Look-ups in named tables: a row name and a column name give one cell, copied from the table.

Voz.csv
,Val,Tik,Ked,Kozoke,Tofonek,Romokov,Morago,Vub
Nezofar,2270,2054,-3843,-1154,-444,-1570,-4980,-710
Met,-731,1209,6424,-1417,-5073,-1882,-1224,1114
Nelo,-6228,4469,3728,-6290,630,-1765,1690,-2782
Vok,-4443,-741,81,181,-8355,-977,-67,1062

Ked of Nezofar = -3843
Vub of Vok = 1062
Morago of Vok = -67
Morago of Nelo = 1690
Tofonek of Vok = -8355
Romokov of Met = -1882
Tofonek of Nelo = 630
Morago of Met = -1224
Tofonek of Met = -5073
Val of Nezofar = 2270
Ked of Met = 6424
Vub of Nezofar = -710
Tik of Vok = -741
Romokov of Vok = -977
Val of Met = -731
Kozoke of Nelo = -6290
Kozoke of Nezofar = -1154
Tik of Met = 1209
Romokov of Nezofar = -1570
Which row has the largest Romokov? Vok

Table Gupi
	Ner	Peraru	Div	Vepi	Bikode
Gipofi	5.5	5.5	5.5	4.0	7.5
Megog	4.1	7.5	5.7	2.9	6.4
Tuz	5.9	7.4	7.5	7.0	6.7
Bef	6.9	6.5	7.3	8.1	7.4
Zasipu	6.0	7.2	6.9	7.5	6.6
Mutalo	4.7	6.6	7.2	9.0	6.7
Dop	7.7	6.8	6.8	6.0	7.0
Nir	6.2	7.2	7.0	7.1	6.7
Delakig	8.5	7.5	8.1	5.9	6.1
Nar	5.1	7.1	6.5	1.7	7.9
Totud	6.9	7.4	8.2	5.4	7.9
Foto	6.4	6.7	7.1	7.1	8.1

Vepi of Megog: 2.9
Bikode of Nar: 7.9
Vepi of Nar: 1.7
Bikode of Foto: 8.1
Ner of Bef: 6.9
Ner of Zasipu: 6.0
Row with the largest Div: Totud

Table Lalusu
         Luzibe     Tas     Nit     Zel    Fida     Nof  Vaketuv
Famu      0.403   0.366  -0.163   0.204   0.213   0.367    0.024
Tur       0.396  -0.029  -0.117   0.175   0.348   0.406    0.036
Seg       0.020  -0.065  -0.002   0.098   0.251   0.046   -0.138
Latiza   -0.228  -0.006   0.051   0.354   0.047  -0.187    0.054
Kuvizum  -0.293  -0.240   0.174  -0.002  -0.607  -0.177    0.138
Fev       0.146   0.652   0.199   0.469   0.248   0.331    0.253
Ven       0.398  -0.080  -0.029  -0.016   0.002   0.382    0.123
Fol       0.362  -0.176  -0.012   0.222   0.366   0.569    0.025
Gem       0.050  -0.408   0.749   0.526   0.068   0.802    0.124
Vumal    -0.174   0.272   0.031   0.058   0.069  -0.301   -0.126
Tadusup   0.247   0.469  -0.284   0.111  -0.029  -0.675   -0.783

What is the Nof of Gem in Lalusu? 0.802
What is the Luzibe of Latiza in Lalusu? -0.228
What is the Nit of Gem in Lalusu? 0.749
What is the Vaketuv of Seg in Lalusu? -0.138
What is the Luzibe of Vumal in Lalusu? -0.174
What is the Tas of Fev in Lalusu? 0.652
What is the Vaketuv of Tadusup in Lalusu? -0.783
What is the Luzibe of Kuvizum in Lalusu? -0.293
What is the Vaketuv of Famu in Lalusu? 0.024
What is the Zel of Gem in Lalusu? 0.526
Row with the largest Fida: Fol

Ludodib:
,Muk,Tosedef,Nanem,Kip,Ful,Tososu,Vafe
Zup,6838,7505,8769,5585,3994,8127,7524
Kan,4582,7563,7555,4052,7068,6280,3418
Fefo,7295,8088,6012,2839,6970,6306,6551
Seg,2383,5203,3387,5658,4275,4389,9285

Muk of Kan = 4582
Tososu of Seg = 4389
Tosedef of Kan = 7563
Ful of Zup = 3994
Kip of Seg = 5658
Vafe of Kan = 3418
Nanem of Fefo = 6012
Muk of Fefo = 7295
Tosedef of Seg = 5203
Nanem of Kan = 7555
Tosedef of Fefo = 8088
Tososu of Zup = 8127
Vafe of Zup = 7524
Tosedef of Zup = 7505
Muk of Zup = 6838
Muk of Seg = 2383
Kip of Kan = 4052
Ful of Seg = 4275

Sekam =
	Gifuvu	Ruliv	Rozevab	Kes	Zed	Gemorib	Delal	Gesa
Gomafud	0.36	0.34	0.26	-0.61	0.44	0.06	0.00	-0.12
Rusaz	0.28	-0.09	-0.69	0.21	-0.35	-0.01	0.06	0.07
Sil	0.41	0.69	0.38	0.06	0.27	-0.27	-0.02	0.41
Ruti	0.30	-0.43	-0.05	-0.06	-0.27	-0.20	0.17	0.07
Futi	-0.27	-0.18	0.57	-0.06	0.28	0.31	0.09	-0.10
Tadaki	-0.02	-0.52	0.01	0.14	-0.28	0.05	0.15	0.06
Tokuzan	0.12	-0.22	0.54	-0.24	0.11	-0.12	0.15	0.04
Sav	0.43	0.61	-0.64	0.16	0.03	0.02	-0.07	0.22
Madu	0.06	-0.34	0.97	-0.20	0.10	-0.23	0.18	0.12
Palofeb	0.10	0.37	-0.43	-0.07	0.28	0.36	0.00	-0.12
Tef	0.39	0.53	0.22	0.37	0.05	-0.31	0.09	0.48

What is the Rozevab of Futi in Sekam?
0.57
What is the Gesa of Palofeb in Sekam?
-0.12
What is the Ruliv of Rusaz in Sekam?
-0.09
What is the Gesa of Madu in Sekam?
0.12
What is the Ruliv of Tef in Sekam?
0.53
What is the Zed of Futi in Sekam?
0.28
What is the Delal of Futi in Sekam?
0.09
What is the Kes of Gomafud in Sekam?
-0.61
What is the Rozevab of Tef in Sekam?
0.22
What is the Rozevab of Sav in Sekam?
-0.64
What is the Delal of Madu in Sekam?
0.18
What is the Gesa of Ruti in Sekam?
0.07
What is the Delal of Sil in Sekam?
-0.02
What is the Gemorib of Tadaki in Sekam?
0.05
What is the Gemorib of Sav in Sekam?
0.02
What is the Ruliv of Tokuzan in Sekam?
-0.22
What is the Gesa of Sil in Sekam?
0.41

